Below is a small trained network, with its code and all its weights. Each question gives an input and a class and asks what happens when units are switched off, that is, made to give their printed mean instead of their output.

import numpy as np


def w(rows, s, z=0):
    codes = np.array(rows[::2]) - 128.0
    scale = np.full(codes.shape[1], s)
    scale[-1] = z or s
    return codes * scale


def norm(h):
    return h / np.sqrt((h * h).mean(-1, keepdims=True) + 1e-5)


def f(y):
    return y / 2 * (1 + np.tanh(0.7978845608 * (y + 0.044715 * y**3)))


def log_softmax(a):
    a = a - a.max(-1, keepdims=True)
    return a - np.log(np.exp(a).sum(-1, keepdims=True))


def net(x, mask):
    res = np.array(x, float).reshape(1, 5) / 4 @ E
    u = 0
    for l in range(2):
        y = f(norm(res) @ A[l][:, :-1].T + A[l][:, -1])
        res = res + np.where(mask[u : u + 14], y, B[l][:, -1]) @ B[l][:, :-1]
        u += 14
    return log_softmax(norm(res)[-1] @ U[:, :-1].T + U[:, -1])


A, B = {}, {}
E = w([
[116,84,194,131,86,49,96,164,153,164],'x0',
[190,228,155,102,137,99,111,160,110,102],'x1',
[114,198,95,116,103,115,148,76,118,221],'x2',
[73,102,35,13,183,105,15,197,57,143],'x3',
[109,122,128,225,128,89,141,127,1,142],'x4',
],0.0064)
A[0] = w([
[157,54,169,125,158,111,115,179,171,3,104],'L0N0',
[132,84,248,86,103,61,128,161,149,219,1],'L0N1',
[60,23,53,154,96,195,187,156,184,206,85],'L0N2',
[156,133,65,153,60,117,116,83,140,131,41],'L0N3',
[146,150,97,82,32,117,193,129,83,254,102],'L0N4',
[158,149,120,116,114,138,181,212,125,126,58],'L0N5',
[36,60,161,152,132,149,110,27,120,122,90],'L0N6',
[85,176,65,150,199,184,163,91,107,77,64],'L0N7',
[109,118,141,41,159,159,107,188,187,193,115],'L0N8',
[154,147,56,158,203,213,196,99,146,120,101],'L0N9',
[230,199,176,112,226,82,111,165,133,157,52],'L0N10',
[210,233,208,94,92,148,93,170,74,110,64],'L0N11',
[203,207,122,122,98,107,127,205,128,133,51],'L0N12',
[69,213,80,67,68,99,124,59,217,198,118],'L0N13',
],0.0062,0.0046)
B[0] = w([
[103,170,90,175,254,91,142,84,157,130,220],'L0N0',
[50,158,188,122,103,182,76,130,115,172,175],'L0N1',
[129,77,141,71,107,78,87,30,104,73,212],'L0N2',
[118,134,148,169,127,136,129,96,109,130,112],'L0N3',
[86,160,120,163,240,76,171,130,144,88,219],'L0N4',
[136,125,125,144,122,116,124,95,128,126,110],'L0N5',
[175,131,133,83,139,118,124,78,101,111,167],'L0N6',
[57,151,179,83,145,178,111,180,81,106,169],'L0N7',
[162,104,105,152,87,147,133,147,140,171,206],'L0N8',
[76,150,200,103,120,161,80,154,133,149,199],'L0N9',
[117,75,137,82,100,106,107,55,96,120,170],'L0N10',
[113,68,97,95,111,126,111,44,113,91,195],'L0N11',
[96,92,137,103,117,108,112,58,132,100,153],'L0N12',
[173,162,129,174,222,116,101,125,147,113,255],'L0N13',
],0.0078,0.0042)
A[1] = w([
[147,216,161,148,47,94,183,134,148,94,153],'L1N0',
[68,102,207,158,103,22,76,186,199,173,72],'L1N1',
[193,200,97,82,115,171,160,115,87,87,24],'L1N2',
[134,79,159,94,87,82,93,27,117,154,161],'L1N3',
[125,98,98,117,140,203,182,123,143,89,5],'L1N4',
[167,194,80,76,152,76,71,153,118,151,130],'L1N5',
[154,117,118,167,65,137,199,108,151,106,53],'L1N6',
[174,120,190,166,95,157,164,115,208,129,88],'L1N7',
[124,89,30,131,124,125,97,233,82,148,157],'L1N8',
[164,113,94,106,167,202,82,104,245,164,74],'L1N9',
[116,120,112,200,125,122,154,131,3,150,132],'L1N10',
[146,66,140,146,185,149,137,186,128,58,62],'L1N11',
[116,164,208,192,150,182,165,73,135,89,134],'L1N12',
[147,151,109,82,135,254,163,180,114,107,118],'L1N13',
],0.0075,0.0028)
B[1] = w([
[108,66,86,103,134,122,118,141,110,119,168],'L1N0',
[95,193,138,112,156,202,103,116,71,154,192],'L1N1',
[95,102,152,122,103,131,95,92,119,137,131],'L1N2',
[142,129,134,116,134,174,163,132,94,59,225],'L1N3',
[114,149,118,132,109,107,60,81,117,177,126],'L1N4',
[98,64,101,162,121,131,171,113,125,104,199],'L1N5',
[90,134,73,95,115,142,95,132,133,177,142],'L1N6',
[117,101,82,111,81,124,128,162,138,157,187],'L1N7',
[134,137,99,120,78,136,211,122,144,152,198],'L1N8',
[179,153,184,176,85,92,119,147,120,115,206],'L1N9',
[211,135,203,130,84,112,62,143,247,120,193],'L1N10',
[108,181,120,158,151,107,143,75,139,167,144],'L1N11',
[111,114,69,88,148,112,140,163,87,139,254],'L1N12',
[108,119,170,156,110,140,119,139,108,191,155],'L1N13',
],0.011,0.0064)
U = w([
[109,78,7,98,41,103,193,192,120,173,100],'0',
[136,72,138,70,97,101,95,17,95,41,227],'1',
[55,199,195,125,114,223,74,153,69,180,105],'2',
[244,151,188,165,46,74,68,183,217,120,181],'3',
[103,171,80,206,246,65,157,91,177,127,10],'4',
[169,152,149,140,150,149,207,181,91,72,162],'5',
],0.013,0.0013)

Each question gives the input, the list of numbers given to net, and the class t.
The units are the neurons (one row each of A and B). Each row of codes is followed by its name. A weight is (code - 128) times the scale printed after its matrix; where a second scale follows, it is the last column's (A, B and U).
mask holds one flag per neuron, layer by layer. A switched-off neuron (its flag False) gives its mean, the last column of its row in B, instead of its output. The means were averaged over made-up inputs and are rounded, as every weight is.
A unit's drop is (log p(t) with every unit on - log p(t) with that unit switched off) / (log p(t) with every unit on - log p(t) with every unit switched off).
The circuit of an input: a set's keep is (log p(t) with only the set's units on - log p(t) with every unit switched off) / (log p(t) with every unit on - log p(t) with every unit switched off). Starting from the 12 units with the biggest drops (on a tie, the unit counted first), units are removed one at a time, each time the one whose removal leaves the highest keep (on an exact tie, the one counted first), for as long as the keep stays at least 0.8.
units of the circuit, in order: the units of the circuit, biggest drop first
k most important neurons: the k neurons with the biggest drops, biggest first
top k neurons in layer l: the k neurons of layer l with the biggest drops, biggest first
input [-3,-1,-6,2,5], class 4: 3 most important neurons -> [L1N11 L0N0 L1N9]
input [-8,6,8,-3,-7], class 2: 2 most important neurons -> [L0N9 L0N0]
input [4,-1,1,-5,-1], class 0: most important neuron -> [L1N7]
input [-7,3,4,8,-4], class 0: top 3 neurons in layer 1 -> [L1N5 L1N8 L1N1]
input [-5,0,-6,-6,3], class 0: units of the circuit, in order -> [L1N12 L1N7]
input [-6,6,-4,3,7], class 3: 2 most important neurons -> [L1N10 L0N2]
input [6,2,-3,3,-5], class 2: 2 most important neurons -> [L1N1 L0N1]
input [-5,0,0,-7,-6], class 0: top 2 neurons in layer 1 -> [L1N12 L1N7]
input [7,-8,-1,4,7], class 1: 2 most important neurons -> [L0N2 L0N6]
input [5,6,-6,7,-2], class 0: units of the circuit, in order -> [L1N8 L0N8]
input [-6,3,-4,5,-8], class 3: units of the circuit, in order -> [L1N9 L0N8]
input [7,0,-2,-3,7], class 2: 2 most important neurons -> [L1N1 L0N1]
input [-8,-2,-8,-7,0], class 2: top 4 neurons in layer 0 -> [L0N9 L0N7 L0N4 L0N13]
input [-1,6,-7,-6,8], class 3: units of the circuit, in order -> [L1N10]
input [4,6,-8,7,-3], class 4: top 3 neurons in layer 1 -> [L1N11 L1N7 L1N12]
input [-2,0,1,4,-5], class 3: 2 most important neurons -> [L1N9 L1N12]
input [-1,7,-7,-3,-1], class 1: top 2 neurons in layer 0 -> [L0N11 L0N10]
input [-6,0,6,-5,-7], class 3: top 4 neurons in layer 0 -> [L0N13 L0N0 L0N1 L0N9]
input [0,-6,-6,1,-7], class 3: top 3 neurons in layer 1 -> [L1N9 L1N12 L1N5]
input [5,4,-5,8,6], class 0: units of the circuit, in order -> [L1N8]
input [4,6,-6,3,-3], class 1: 2 most important neurons -> [L0N10 L0N11]
